Here is a tiny trained network, its code and every weight. The questions are about switching its units off for an input and a class, where a switched-off unit gives its printed mean instead of its output.

import numpy as np


def w(rows, s, z=0):
    codes = np.array(rows[::2]) - 128.0
    scale = np.full(codes.shape[1], s)
    scale[-1] = z or s
    return codes * scale


def f(y):
    return y / 2 * (1 + np.tanh(0.7978845608 * (y + 0.044715 * y**3)))


def log_softmax(a):
    a = a - a.max(-1, keepdims=True)
    return a - np.log(np.exp(a).sum(-1, keepdims=True))


def net(x, mask):
    res = np.array(x, float).reshape(1, 6) / 4 @ E
    y = f(res @ A[0][:, :-1].T + A[0][:, -1])
    res = res + np.where(mask, y, B[0][:, -1]) @ B[0][:, :-1]
    return log_softmax(res[-1] @ U[:, :-1].T + U[:, -1])


A, B = {}, {}
E = w([
[145,140,212,48,111,182,73,192,95,181,47],'x0',
[66,153,166,75,137,125,205,129,114,225,115],'x1',
[76,243,124,165,109,86,209,98,134,201,253],'x2',
[37,180,218,44,72,166,103,159,144,116,60],'x3',
[54,126,192,130,105,79,80,169,106,120,110],'x4',
[157,191,123,89,39,59,62,180,2,182,180],'x5',
],0.0053)
A[0] = w([
[130,110,157,50,81,169,35,161,84,139,35,90],'N1',
[155,73,65,201,126,81,64,104,126,6,153,85],'N2',
[63,202,150,136,70,107,162,94,150,149,172,253],'N3',
[120,193,150,124,109,137,163,91,148,114,186,120],'N4',
[27,201,84,189,126,85,192,110,132,166,183,150],'N5',
[192,135,97,152,105,91,76,151,82,176,164,55],'N6',
[85,119,254,97,69,116,28,216,81,117,72,244],'N7',
[237,128,73,117,134,93,71,135,55,121,187,67],'N8',
[120,120,161,117,99,117,111,123,155,148,151,60],'N9',
[116,138,155,53,60,161,91,185,110,100,105,187],'N10',
[101,79,166,122,236,175,139,93,251,32,85,106],'N11',
],0.0056,0.0015)
B[0] = w([
[82,159,184,84,66,81,136,82,176,183,171,218],'N1',
[206,109,73,176,226,208,114,240,99,30,31,212],'N2',
[67,154,160,96,80,73,157,58,97,112,163,210],'N3',
[65,149,115,92,127,125,113,117,126,147,159,162],'N4',
[97,130,211,81,71,69,116,70,156,182,179,229],'N5',
[169,106,101,177,174,96,109,182,104,93,113,160],'N6',
[58,156,196,24,2,63,124,30,183,223,208,255],'N7',
[184,125,67,191,207,169,117,144,78,96,71,177],'N8',
[127,134,151,141,157,119,115,92,130,123,131,124],'N9',
[70,164,199,71,67,60,161,77,159,193,191,192],'N10',
[182,138,47,159,185,201,128,223,46,35,36,254],'N11',
],0.006,0.0054)
U = w([
[179,83,13,221,253,217,125,205,96,24,23,4],'0',
[28,102,224,73,56,51,133,44,136,247,190,252],'1',
],0.0047,0.00033)

Each question gives the input, the list of numbers given to net, and the class t.
The units are the neurons (one row each of A and B). Each row of codes is followed by its name. A weight is (code - 128) times the scale printed after its matrix; where a second scale follows, it is the last column's (A, B and U).
mask holds one flag per neuron, in row order. A switched-off neuron (its flag False) gives its mean, the last column of its row in B, instead of its output. The means were averaged over made-up inputs and are rounded, as every weight is.
A unit's drop is (log p(t) with every unit on - log p(t) with that unit switched off) / (log p(t) with every unit on - log p(t) with every unit switched off).
The circuit of an input: a set's keep is (log p(t) with only the set's units on - log p(t) with every unit switched off) / (log p(t) with every unit on - log p(t) with every unit switched off). Starting from all 11 units, units are removed one at a time, each time the one whose removal leaves the highest keep (on an exact tie, the one counted first), for as long as the keep stays at least 0.8.
units of the circuit, in order: the units of the circuit, biggest drop first
k most important neurons: the k neurons with the biggest drops, biggest first
drop of u: that unit's drop, to one decimal
input [-8,-7,6,7,-3,-7], class 0: units of the circuit, in order -> N11
input [-7,7,-3,6,-6,-3], class 0: 2 most important neurons -> N7, N11
input [0,-8,-8,1,5,4], class 1: 2 most important neurons -> N7, N1
input [-6,4,2,-5,-7,7], class 0: 2 most important neurons -> N8, N7
input [-1,-7,6,1,-5,-1], class 0: 4 most important neurons -> N7, N10, N1, N2
input [7,4,0,-8,-3,4], class 0: 3 most important neurons -> N7, N8, N5
input [3,7,4,0,-8,-7], class 0: 2 most important neurons -> N7, N11
input [2,-1,2,-4,0,6], class 0: 2 most important neurons -> N8, N7
input [-5,8,-5,0,-8,-2], class 0: drop of N7 -> 0.1
input [-5,-3,6,-8,0,5], class 0: drop of N8 -> 0.2
input [-1,-4,4,-4,-5,1], class 0: drop of N7 -> 0.1
